Here is a tiny trained network, its code and every weight. The questions are about switching its units off for an input and a target symbol, where a switched-off unit gives its printed mean instead of its output.

import numpy as np


def w(rows, s, z=0):
    codes = np.array(rows[::2]) - 128.0
    scale = np.full(codes.shape[1], s)
    scale[-1] = z or s
    return codes * scale


def f(y):
    return y / 2 * (1 + np.tanh(0.7978845608 * (y + 0.044715 * y**3)))


def softmax(a):
    e = np.exp(a - a.max(-1, keepdims=True))
    return e / e.sum(-1, keepdims=True)


def log_softmax(a):
    a = a - a.max(-1, keepdims=True)
    return a - np.log(np.exp(a).sum(-1, keepdims=True))


def net(x, mask):
    ids = ['Ωεζξπτφψ'.index(c) for c in x.split()]
    T = len(ids)
    res = E[ids] + P[:T]
    r = res
    for j in range(3):
        rows = slice(2 * j, 2 * j + 2)
        q, k, v = (r @ M[0][rows].T for M in (Q, K, V))
        z = softmax(np.where(np.tri(T) > 0, q @ k.T / 2**0.5, -1e9)) @ v
        o = O[0][rows]
        res = res + np.where(mask[j], z, o[:, -1]) @ o[:, :-1]
    y = f(res @ A[0][:, :-1].T + A[0][:, -1])
    res = res + np.where(mask[3:11], y, B[0][:, -1]) @ B[0][:, :-1]
    return log_softmax(res[-1] @ U[:, :-1].T + U[:, -1])


Q, K, V, O, A, B = {}, {}, {}, {}, {}, {}
E = w([
[58,114,208],'Ω',
[168,159,198],'ε',
[108,145,58],'ζ',
[184,136,172],'ξ',
[145,178,224],'π',
[93,28,161],'τ',
[239,67,67],'φ',
[189,2,206],'ψ',
],0.018)
P = w([
[3,197,152],'0',
[55,208,117],'1',
[59,206,110],'2',
[57,203,103],'3',
[79,217,75],'4',
[80,205,81],'5',
[91,192,76],'6',
],0.005)
Q[0] = w([
[184,65,210],'head 0',
[74,3,103],'head 0',
[176,181,140],'head 1',
[74,130,174],'head 1',
[118,83,214],'head 2',
[67,169,95],'head 2',
],0.016)
K[0] = w([
[148,4,129],'head 0',
[79,87,95],'head 0',
[115,195,113],'head 1',
[139,114,95],'head 1',
[61,64,157],'head 2',
[96,161,94],'head 2',
],0.017)
V[0] = w([
[253,179,181],'head 0',
[6,112,100],'head 0',
[201,148,142],'head 1',
[142,198,161],'head 1',
[124,153,161],'head 2',
[97,87,197],'head 2',
],0.016)
O[0] = w([
[86,64,165,146],'head 0',
[155,164,78,94],'head 0',
[90,175,114,129],'head 1',
[2,146,133,88],'head 1',
[97,146,88,122],'head 2',
[201,243,125,245],'head 2',
],0.0099,0.011)
A[0] = w([
[79,242,71,94],'neuron 0',
[44,125,158,193],'neuron 1',
[72,136,93,89],'neuron 2',
[76,142,16,26],'neuron 3',
[152,70,6,6],'neuron 4',
[42,146,151,161],'neuron 5',
[139,93,50,68],'neuron 6',
[105,45,166,3],'neuron 7',
],0.011,0.0074)
B[0] = w([
[34,202,198,253],'neuron 0',
[213,90,60,225],'neuron 1',
[99,209,92,149],'neuron 2',
[67,35,228,173],'neuron 3',
[2,19,170,190],'neuron 4',
[182,90,9,216],'neuron 5',
[66,36,124,164],'neuron 6',
[241,211,218,155],'neuron 7',
],0.0064)
U = w([
[123,113,43,221],'Ω',
[186,82,220,100],'ε',
[159,98,17,221],'ζ',
[91,157,158,55],'ξ',
[53,218,223,4],'π',
[25,136,196,89],'τ',
[102,67,109,183],'φ',
[167,195,2,144],'ψ',
],0.0089,0.0032)

Each question gives the input, a string of symbols that net reads in full, and the target symbol t.
The units are the heads (2 rows each of Q, K, V and O) and the neurons (one row each of A and B). Each row of codes is followed by its name. A weight is (code - 128) times the scale printed after its matrix; where a second scale follows, it is the last column's (O, A, B and U).
mask holds one flag per unit, heads first, then neurons. A switched-off unit (its flag False) gives its mean, the last column of its rows in O or B, instead of its output. The means were averaged over made-up inputs and are rounded, as every weight is.
A unit's drop is (log p(t) with every unit on - log p(t) with that unit switched off) / (log p(t) with every unit on - log p(t) with every unit switched off).
top k neurons: the k neurons with the biggest drops, biggest first
which heads matter: for each layer, one digit per head in row order, 1 if its drop is at least 0.15 and else 0, layers parted by /
drop of u: that unit's drop, to one decimal
input Ω π ψ ψ τ φ, target φ: which heads matter : 001
input τ τ φ, target φ: which heads matter : 101
input ψ π τ ξ, target π: which heads matter : 011
input ψ ψ ψ ψ ψ ζ, target τ: top 2 neurons : neuron 4; neuron 3
input Ω ψ ψ π ζ, target ζ: top 2 neurons : neuron 1; neuron 5
input π Ω ψ ψ τ ζ ζ, target φ: which heads matter : 001
input ψ τ ζ, target φ: which heads matter : 011
input ψ ψ φ, target ε: top neuron : neuron 7
input ζ ψ ψ ψ ψ φ, target ε: which heads matter : 101
input ψ ψ ψ ξ φ ξ, target π: drop of head 2 : 0.9
input ζ ψ ψ ζ, target τ: drop of head 0 : 0.7
input ψ π ζ, target ζ: drop of head 0 : 0.3
